Below are the code and all the weights of a small trained network. Each question names an input and a target symbol and asks about switching units off, where a switched-off unit gives its printed mean instead of its output.

import numpy as np


def w(rows, s, z=0):
    codes = np.array(rows[::2]) - 128.0
    scale = np.full(codes.shape[1], s)
    scale[-1] = z or s
    return codes * scale


def f(y):
    return y / 2 * (1 + np.tanh(0.7978845608 * (y + 0.044715 * y**3)))


def softmax(a):
    e = np.exp(a - a.max(-1, keepdims=True))
    return e / e.sum(-1, keepdims=True)


def log_softmax(a):
    a = a - a.max(-1, keepdims=True)
    return a - np.log(np.exp(a).sum(-1, keepdims=True))


def net(x, mask):
    ids = ['ΞΠΣΦΩαβεζηθλμτψ'.index(c) for c in x.split()]
    T = len(ids)
    res = E[ids] + P[:T]
    u = 0
    for l in range(2):
        q, k, v = (res @ M[l].T for M in (Q, K, V))
        z = softmax(np.where(np.tri(T) > 0, q @ k.T / 4**0.5, -1e9)) @ v
        res = res + np.where(mask[u], z, O[l][:, -1]) @ O[l][:, :-1]
        u += 1
        y = f(res @ A[l][:, :-1].T + A[l][:, -1])
        res = res + np.where(mask[u : u + 4], y, B[l][:, -1]) @ B[l][:, :-1]
        u += 4
    return log_softmax(res[-1] @ U[:, :-1].T + U[:, -1])


Q, K, V, O, A, B = {}, {}, {}, {}, {}, {}
E = w([
[125,196,109,148],'Ξ',
[105,55,102,186],'Π',
[95,82,193,152],'Σ',
[90,88,105,130],'Φ',
[101,208,120,145],'Ω',
[133,216,50,147],'α',
[113,177,135,138],'β',
[133,165,136,148],'ε',
[151,66,143,107],'ζ',
[64,125,172,150],'η',
[219,7,129,171],'θ',
[133,56,138,96],'λ',
[241,142,190,122],'μ',
[92,152,61,50],'τ',
[108,41,93,45],'ψ',
],0.016)
P = w([
[71,2,78,192],'0',
[208,83,149,139],'1',
[190,89,171,111],'2',
[195,96,121,97],'3',
[196,79,124,76],'4',
[176,77,114,66],'5',
[163,79,128,86],'6',
[149,80,156,91],'7',
],0.0044)
Q[0] = w([
[194,188,144,144],'L0H0',
[129,197,112,190],'L0H0',
[136,246,114,87],'L0H0',
[193,151,78,77],'L0H0',
],0.013)
K[0] = w([
[173,87,131,91],'L0H0',
[187,133,133,140],'L0H0',
[155,166,137,5],'L0H0',
[91,111,121,86],'L0H0',
],0.012)
V[0] = w([
[184,162,96,217],'L0H0',
[2,202,145,179],'L0H0',
[60,127,76,95],'L0H0',
[137,188,148,140],'L0H0',
],0.0084)
O[0] = w([
[149,196,76,191,77],'L0H0',
[66,107,90,196,5],'L0H0',
[2,139,68,95,178],'L0H0',
[151,239,181,231,22],'L0H0',
],0.007,0.0021)
A[0] = w([
[13,176,95,154,88],'L0N0',
[64,36,55,97,253],'L0N1',
[79,119,81,95,56],'L0N2',
[172,72,120,124,91],'L0N3',
],0.011,0.0028)
B[0] = w([
[199,150,158,139,161],'L0N0',
[157,131,183,158,255],'L0N1',
[121,219,181,159,159],'L0N2',
[8,131,76,173,166],'L0N3',
],0.011,0.0098)
Q[1] = w([
[46,71,186,164],'L1H0',
[198,204,157,12],'L1H0',
[148,176,181,1],'L1H0',
[206,170,10,38],'L1H0',
],0.0088)
K[1] = w([
[115,101,177,188],'L1H0',
[145,162,113,56],'L1H0',
[81,254,160,59],'L1H0',
[115,112,24,34],'L1H0',
],0.0095)
V[1] = w([
[100,18,109,1],'L1H0',
[53,57,146,207],'L1H0',
[32,123,191,102],'L1H0',
[177,66,34,107],'L1H0',
],0.0087)
O[1] = w([
[97,124,195,127,2],'L1H0',
[104,255,209,180,130],'L1H0',
[78,194,182,72,137],'L1H0',
[110,92,186,169,29],'L1H0',
],0.0089,0.0092)
A[1] = w([
[177,88,255,137,156],'L1N0',
[77,194,135,115,108],'L1N1',
[122,97,84,190,245],'L1N2',
[54,171,192,154,127],'L1N3',
],0.0092,0.011)
B[1] = w([
[185,58,58,74,196],'L1N0',
[102,125,52,254,161],'L1N1',
[29,161,241,125,254],'L1N2',
[173,64,13,103,216],'L1N3',
],0.007,0.0098)
U = w([
[138,142,126,193,85],'Ξ',
[42,83,143,159,158],'Π',
[141,131,163,136,97],'Σ',
[141,131,179,140,121],'Φ',
[165,181,144,161,147],'Ω',
[179,114,84,173,55],'α',
[147,180,158,148,146],'β',
[121,162,216,144,255],'ε',
[129,108,181,109,193],'ζ',
[69,166,73,125,78],'η',
[155,98,112,114,97],'θ',
[126,126,161,112,149],'λ',
[254,71,152,128,134],'μ',
[198,163,138,62,143],'τ',
[97,133,125,30,128],'ψ',
],0.0099,0.0049)

Each question gives the input, a string of symbols that net reads in full, and the target symbol t.
The units are the heads (4 rows each of Q, K, V and O) and the neurons (one row each of A and B). Each row of codes is followed by its name. A weight is (code - 128) times the scale printed after its matrix; where a second scale follows, it is the last column's (O, A, B and U).
mask holds one flag per unit, layer by layer, with each layer's heads first. A switched-off unit (its flag False) gives its mean, the last column of its rows in O or B, instead of its output. The means were averaged over made-up inputs and are rounded, as every weight is.
A unit's drop is (log p(t) with every unit on - log p(t) with that unit switched off) / (log p(t) with every unit on - log p(t) with every unit switched off).
The circuit of an input: a set's keep is (log p(t) with only the set's units on - log p(t) with every unit switched off) / (log p(t) with every unit on - log p(t) with every unit switched off). Starting from all 10 units, units are removed one at a time, each time the one whose removal leaves the highest keep (on an exact tie, the one counted first), for as long as the keep stays at least 0.8.
circuit, biggest first: the units of the circuit, biggest drop first
top k neurons: the k neurons with the biggest drops, biggest first
k most important neurons of layer l: the k neurons of layer l with the biggest drops, biggest first
input θ β ψ Ω ψ τ β, target ψ: circuit, biggest first : (L1H0 L0H0 L0N2)
input ψ Ω μ α, target μ: circuit, biggest first : (L1H0 L0H0 L0N1)
input Σ Ω τ θ ε ψ, target α: top 2 neurons : (L1N3 L0N1)
input ζ Σ ζ μ α ζ ψ, target μ: circuit, biggest first : (L1H0 L0H0)
input μ Ω μ β, target μ: circuit, biggest first : (L0H0 L1H0)
input ψ τ Φ, target η: top 2 neurons : (L0N2 L1N1)
input τ μ μ α Ω λ, target ψ: top 4 neurons : (L0N2 L0N1 L0N0 L1N1)
input ψ Σ μ Σ η Σ, target η: top 4 neurons : (L0N1 L0N2 L1N1 L0N3)
input θ ψ Ξ ψ Ω, target ψ: circuit, biggest first : (L0H0 L1H0)
input ψ ψ μ, target ψ: top 2 neurons : (L0N3 L0N1)
input Σ τ ψ, target α: most important neuron of layer 1 : (L1N3)
input τ Ω ζ η Σ ψ τ α, target τ: circuit, biggest first : (L0H0 L0N3 L1N2)
input Φ Π α μ α Ω, target μ: circuit, biggest first : (L1H0 L0H0)
input Ω ζ μ Ω, target μ: circuit, biggest first : (L0H0 L1H0)
input θ ζ Ω θ, target Π: circuit, biggest first : (L0N3)
input Φ μ Π μ ε, target μ: circuit, biggest first : (L0H0 L1H0)
input τ ζ ψ ψ Φ Ξ, target ψ: circuit, biggest first : (L0H0 L1H0 L0N2)
input τ θ ψ Ω Σ, target ψ: circuit, biggest first : (L0H0 L0N1 L1H0 L0N2)
input Ω τ Ω τ Σ Φ, target ε: top 2 neurons : (L0N0 L1N3)
input Ω τ ψ Ω, target ψ: top 2 neurons : (L0N3 L0N1)
input Π η Π β ψ α, target ψ: circuit, biggest first : (L0H0)
input Σ Σ τ η, target α: 2 most important neurons of layer 1 : (L1N3 L1N1)
input ψ ζ η Ξ ζ, target η: top 4 neurons : (L0N3 L0N1 L0N2 L1N1)
input ψ Ω Ω ζ τ Ω ψ, target η: top 2 neurons : (L0N2 L0N1)
input Σ Ω β τ θ ζ α λ, target α: 3 most important neurons of layer 1 : (L1N3 L1N1 L1N2)
input τ τ Ω, target τ: top 3 neurons : (L0N0 L0N3 L0N2)
input ψ λ η θ μ τ ψ, target η: 2 most important neurons of layer 0 : (L0N2 L0N3)
input τ ε μ μ Σ μ ζ, target ψ: top 4 neurons : (L0N1 L0N2 L0N0 L0N3)
